Here is a tiny trained network, its code and every weight. The questions are about switching its units off for an input and a class, where a switched-off unit gives its printed mean instead of its output.

import numpy as np


def w(rows, s, z=0):
    codes = np.array(rows[::2]) - 128.0
    scale = np.full(codes.shape[1], s)
    scale[-1] = z or s
    return codes * scale


def norm(h):
    return h / np.sqrt((h * h).mean(-1, keepdims=True) + 1e-5)


def f(y):
    return y / 2 * (1 + np.tanh(0.7978845608 * (y + 0.044715 * y**3)))


def log_softmax(a):
    a = a - a.max(-1, keepdims=True)
    return a - np.log(np.exp(a).sum(-1, keepdims=True))


def net(x, mask):
    res = np.array(x, float).reshape(1, 5) / 4 @ E
    u = 0
    for l in range(3):
        y = f(norm(res) @ A[l][:, :-1].T + A[l][:, -1])
        res = res + np.where(mask[u : u + 6], y, B[l][:, -1]) @ B[l][:, :-1]
        u += 6
    return log_softmax(norm(res)[-1] @ U[:, :-1].T + U[:, -1])


A, B = {}, {}
E = w([
[143,80,168,135,78,180,131,95,159,21],'x0',
[29,70,98,105,77,188,87,83,83,193],'x1',
[155,169,50,4,63,133,148,124,215,116],'x2',
[3,130,110,34,237,109,149,193,123,14],'x3',
[144,83,42,120,58,41,199,141,5,79],'x4',
],0.0016)
A[0] = w([
[100,193,212,111,184,233,94,115,210,170,19],'0.n1',
[31,42,117,64,82,165,67,87,92,184,2],'0.n2',
[126,209,46,98,203,73,81,188,69,252,38],'0.n3',
[35,45,106,93,77,153,65,84,94,198,27],'0.n4',
[60,122,144,67,204,110,165,214,113,39,210],'0.n5',
[169,157,76,51,59,133,159,105,219,120,183],'0.n6',
],0.0029,0.0018)
B[0] = w([
[91,57,30,174,115,49,20,151,183,97,178],'0.n1',
[150,233,57,217,176,185,186,144,131,56,157],'0.n2',
[28,70,242,173,38,133,254,96,226,115,163],'0.n3',
[184,238,79,199,191,171,205,158,134,68,160],'0.n4',
[200,132,168,153,71,167,101,139,99,209,253],'0.n5',
[127,126,170,171,207,122,109,80,70,147,217],'0.n6',
],0.0029,0.0025)
A[1] = w([
[157,133,139,159,122,114,194,92,62,129,127],'1.n1',
[42,121,140,49,187,133,132,201,107,70,118],'1.n2',
[154,73,149,130,82,197,110,97,143,2,65],'1.n3',
[142,159,74,34,93,127,140,95,183,137,66],'1.n4',
[144,169,75,39,99,129,141,97,183,128,73],'1.n5',
[97,117,146,80,152,133,129,183,120,103,5],'1.n6',
],0.0041,0.0021)
B[1] = w([
[111,111,143,108,141,142,57,117,184,130,249],'1.n1',
[253,119,139,191,22,159,116,33,139,218,223],'1.n2',
[52,160,141,140,139,58,208,146,158,252,210],'1.n3',
[102,76,200,228,183,117,122,114,58,124,154],'1.n4',
[98,88,186,218,187,125,123,129,66,120,156],'1.n5',
[191,130,87,247,99,44,130,79,170,161,89],'1.n6',
],0.0042,0.0015)
A[2] = w([
[252,197,189,119,185,35,163,221,183,58,55],'2.n1',
[110,186,110,65,179,144,95,129,218,102,255],'2.n2',
[49,107,159,203,124,80,213,111,151,201,88],'2.n3',
[115,96,88,126,72,79,211,166,40,105,11],'2.n4',
[83,81,211,213,191,168,72,171,48,138,160],'2.n5',
[142,91,38,84,56,37,190,134,29,72,81],'2.n6',
],0.0027,0.00089)
B[2] = w([
[20,161,15,183,121,254,163,71,76,144,191],'2.n1',
[73,74,148,97,91,107,92,182,83,90,177],'2.n2',
[99,159,141,83,123,85,192,155,144,110,233],'2.n3',
[95,151,157,160,184,131,66,109,240,147,143],'2.n4',
[161,104,113,80,184,62,168,58,101,46,252],'2.n5',
[82,104,170,152,208,156,2,161,237,121,168],'2.n6',
],0.0036,0.0015)
U = w([
[102,93,133,140,156,128,4,149,190,121,152],'0',
[240,124,145,141,54,155,118,107,111,186,148],'1',
[88,182,65,169,149,216,164,124,96,107,143],'2',
[64,138,176,115,115,74,200,141,172,166,142],'3',
[160,88,162,121,191,77,139,85,65,67,148],'4',
[131,132,111,26,82,121,122,196,105,70,122],'5',
[176,137,83,72,118,92,140,172,127,87,23],'6',
[172,145,98,71,117,97,138,177,127,83,2],'7',
],0.011,0.0068)

Each question gives the input, the list of numbers given to net, and the class t.
The units are the neurons (one row each of A and B). Each row of codes is followed by its name. A weight is (code - 128) times the scale printed after its matrix; where a second scale follows, it is the last column's (A, B and U).
mask holds one flag per neuron, layer by layer. A switched-off neuron (its flag False) gives its mean, the last column of its row in B, instead of its output. The means were averaged over made-up inputs and are rounded, as every weight is.
A unit's drop is (log p(t) with every unit on - log p(t) with that unit switched off) / (log p(t) with every unit on - log p(t) with every unit switched off).
The circuit of an input: a set's keep is (log p(t) with only the set's units on - log p(t) with every unit switched off) / (log p(t) with every unit on - log p(t) with every unit switched off). Starting from the 12 units with the biggest drops (on a tie, the unit counted first), units are removed one at a time, each time the one whose removal leaves the highest keep (on an exact tie, the one counted first), for as long as the keep stays at least 0.8.
circuit, biggest first: the units of the circuit, biggest drop first
most important unit: the unit with the biggest drop
top k neurons: the k neurons with the biggest drops, biggest first
top k neurons in layer l: the k neurons of layer l with the biggest drops, biggest first
input [6,8,6,-8,8], class 0: circuit, biggest first	(2.n6 1.n2 0.n5)
input [8,2,-1,-1,7], class 3: circuit, biggest first	(1.n3)
input [5,-4,-4,-1,1], class 3: top 3 neurons	(1.n3 0.n6 0.n4)
input [-7,-4,7,3,4], class 3: top 2 neurons in layer 2	(2.n3 2.n4)
input [-4,-3,7,-2,5], class 4: circuit, biggest first	(1.n4 1.n5)
input [-6,5,-7,-2,-6], class 4: top 4 neurons in layer 2	(2.n5 2.n1 2.n6 2.n4)
input [-5,6,-3,-4,-1], class 2: circuit, biggest first	(1.n2 0.n4)
input [4,-3,5,5,-1], class 1: top 3 neurons	(1.n2 0.n6 0.n3)
input [7,0,6,-5,6], class 3: circuit, biggest first	(1.n3 0.n5)
input [-2,5,-3,-7,7], class 0: circuit, biggest first	(2.n6 1.n2 0.n5 2.n4)
input [6,-5,7,-4,5], class 4: top 2 neurons	(1.n4 1.n5)
input [0,2,7,6,-6], class 4: circuit, biggest first	(1.n4 1.n5 2.n5)
input [-8,3,-1,-6,7], class 3: circuit, biggest first	(0.n3 1.n2)
input [0,-4,1,3,6], class 0: most important unit	2.n6
input [-1,4,8,8,7], class 1: top 2 neurons	(1.n2 0.n1)
input [-5,3,-2,-4,4], class 3: circuit, biggest first	(0.n3 2.n3)
input [-2,-5,7,8,7], class 1: top 3 neurons	(1.n2 0.n1 1.n6)
input [7,7,-1,-6,5], class 2: top 2 neurons in layer 1	(1.n2 1.n3)
input [-6,-8,-7,8,-2], class 1: top 4 neurons	(1.n2 0.n4 0.n2 0.n6)
input [-6,7,6,2,2], class 2: top 3 neurons	(0.n2 0.n4 1.n3)
input [-8,-7,-7,-3,-1], class 3: top 4 neurons	(0.n3 0.n4 0.n2 0.n6)
input [5,3,-5,-2,6], class 0: most important unit	0.n3
input [-6,-6,5,-1,-5], class 2: top 3 neurons	(2.n1 1.n3 1.n1)
input [-8,5,-8,0,8], class 0: top 3 neurons in layer 1	(1.n3 1.n4 1.n5)
input [-1,5,6,-5,-7], class 0: circuit, biggest first	(0.n1 1.n2)
input [-7,-4,8,5,8], class 0: circuit, biggest first	(2.n6 2.n4)
input [3,4,-5,-3,5], class 0: top 3 neurons in layer 1	(1.n4 1.n5 1.n2)
input [7,1,-6,7,-4], class 1: top 2 neurons	(1.n2 0.n3)
input [7,-8,0,3,5], class 2: top 2 neurons	(2.n1 0.n3)
